Here is a tiny trained network, its code and every weight. The questions are about switching its units off for an input and a class, where a switched-off unit gives its printed mean instead of its output.

import numpy as np


def w(rows, s, z=0):
    codes = np.array(rows[::2]) - 128.0
    scale = np.full(codes.shape[1], s)
    scale[-1] = z or s
    return codes * scale


def f(y):
    return y / 2 * (1 + np.tanh(0.7978845608 * (y + 0.044715 * y**3)))


def log_softmax(a):
    a = a - a.max(-1, keepdims=True)
    return a - np.log(np.exp(a).sum(-1, keepdims=True))


def net(x, mask):
    res = np.array(x, float).reshape(1, 3) / 4 @ E
    y = f(res @ A[0][:, :-1].T + A[0][:, -1])
    res = res + np.where(mask, y, B[0][:, -1]) @ B[0][:, :-1]
    return log_softmax(res[-1] @ U[:, :-1].T + U[:, -1])


A, B = {}, {}
E = w([
[89,192,142,209,141,88,46,129,127,43,49,186],'x0',
[88,130,125,94,52,143,155,112,232,9,243,147],'x1',
[158,254,209,121,148,205,12,182,68,185,90,46],'x2',
],0.0081)
A[0] = w([
[38,103,114,82,98,106,158,95,197,42,207,176,217],'neuron 1',
[173,131,166,73,178,168,132,161,88,216,136,42,253],'neuron 2',
[82,82,117,154,79,128,101,161,95,176,56,107,186],'neuron 3',
[117,178,174,130,148,147,45,147,120,146,74,118,175],'neuron 4',
[128,140,164,141,198,84,66,126,119,88,48,100,132],'neuron 5',
[98,2,113,114,140,86,205,35,207,122,93,182,235],'neuron 6',
[194,48,44,129,119,171,138,135,107,139,168,148,253],'neuron 7',
[105,195,134,114,59,116,64,145,136,76,183,105,219],'neuron 8',
[129,213,191,69,122,197,116,137,106,120,135,125,194],'neuron 9',
[144,189,210,147,97,217,85,169,122,102,121,90,215],'neuron 10',
[110,136,80,196,200,69,127,147,88,141,124,204,195],'neuron 11',
],0.0077,0.0031)
B[0] = w([
[161,130,209,45,47,91,49,126,151,172,131,26,252],'neuron 1',
[116,142,153,95,122,45,34,113,120,172,79,36,234],'neuron 2',
[112,88,199,167,112,166,101,161,120,176,95,131,169],'neuron 3',
[126,158,120,125,94,180,80,217,185,97,204,113,205],'neuron 4',
[121,112,69,195,121,167,133,188,77,80,93,206,185],'neuron 5',
[172,92,156,96,181,96,205,50,161,177,12,69,249],'neuron 6',
[206,72,213,50,114,108,125,44,254,243,131,45,187],'neuron 7',
[92,206,145,110,135,5,113,176,103,108,142,52,186],'neuron 8',
[28,193,108,144,143,96,93,170,101,35,231,65,192],'neuron 9',
[58,215,79,179,191,88,96,156,83,96,187,126,210],'neuron 10',
[155,109,81,168,114,181,175,79,129,198,61,147,178],'neuron 11',
],0.007,0.013)
U = w([
[62,167,114,96,123,50,90,156,81,83,183,57,194],'0',
[112,71,78,113,193,103,212,110,110,105,105,137,2],'1',
[180,90,217,5,57,113,117,69,141,212,135,80,243],'2',
[122,108,101,162,111,254,116,161,79,123,136,230,92],'3',
[105,132,67,151,138,145,134,141,92,47,223,176,18],'4',
],0.0076,0.0021)

Each question gives the input, the list of numbers given to net, and the class t.
The units are the neurons (one row each of A and B). Each row of codes is followed by its name. A weight is (code - 128) times the scale printed after its matrix; where a second scale follows, it is the last column's (A, B and U).
mask holds one flag per neuron, in row order. A switched-off neuron (its flag False) gives its mean, the last column of its row in B, instead of its output. The means were averaged over made-up inputs and are rounded, as every weight is.
A unit's drop is (log p(t) with every unit on - log p(t) with that unit switched off) / (log p(t) with every unit on - log p(t) with every unit switched off).
The circuit of an input: a set's keep is (log p(t) with only the set's units on - log p(t) with every unit switched off) / (log p(t) with every unit on - log p(t) with every unit switched off). Starting from all 11 units, units are removed one at a time, each time the one whose removal leaves the highest keep (on an exact tie, the one counted first), for as long as the keep stays at least 0.8.
circuit, biggest first: the units of the circuit, biggest drop first
unit that matters most: the unit with the biggest drop
k most important neurons: the k neurons with the biggest drops, biggest first
drop of u: that unit's drop, to one decimal
input [6,-6,4], class 3: unit that matters most	neuron 5
input [6,-1,3], class 4: circuit, biggest first	[neuron 1; neuron 2; neuron 5]
input [1,-2,-2], class 1: circuit, biggest first	[neuron 1; neuron 2]
input [-3,-7,3], class 0: circuit, biggest first	[neuron 6; neuron 1]
input [3,-6,-5], class 1: 2 most important neurons	[neuron 1; neuron 2]
input [2,-6,-7], class 1: 4 most important neurons	[neuron 1; neuron 2; neuron 11; neuron 4]
input [8,-2,-7], class 2: 2 most important neurons	[neuron 1; neuron 10]
input [7,0,-3], class 1: 2 most important neurons	[neuron 7; neuron 2]
input [0,-2,1], class 0: 4 most important neurons	[neuron 6; neuron 1; neuron 7; neuron 11]
input [4,0,-1], class 3: drop of neuron 9	0.1
input [-7,8,8], class 0: drop of neuron 5	0.0
input [3,-8,7], class 0: drop of neuron 2	0.4
input [8,-8,4], class 3: drop of neuron 5	0.1
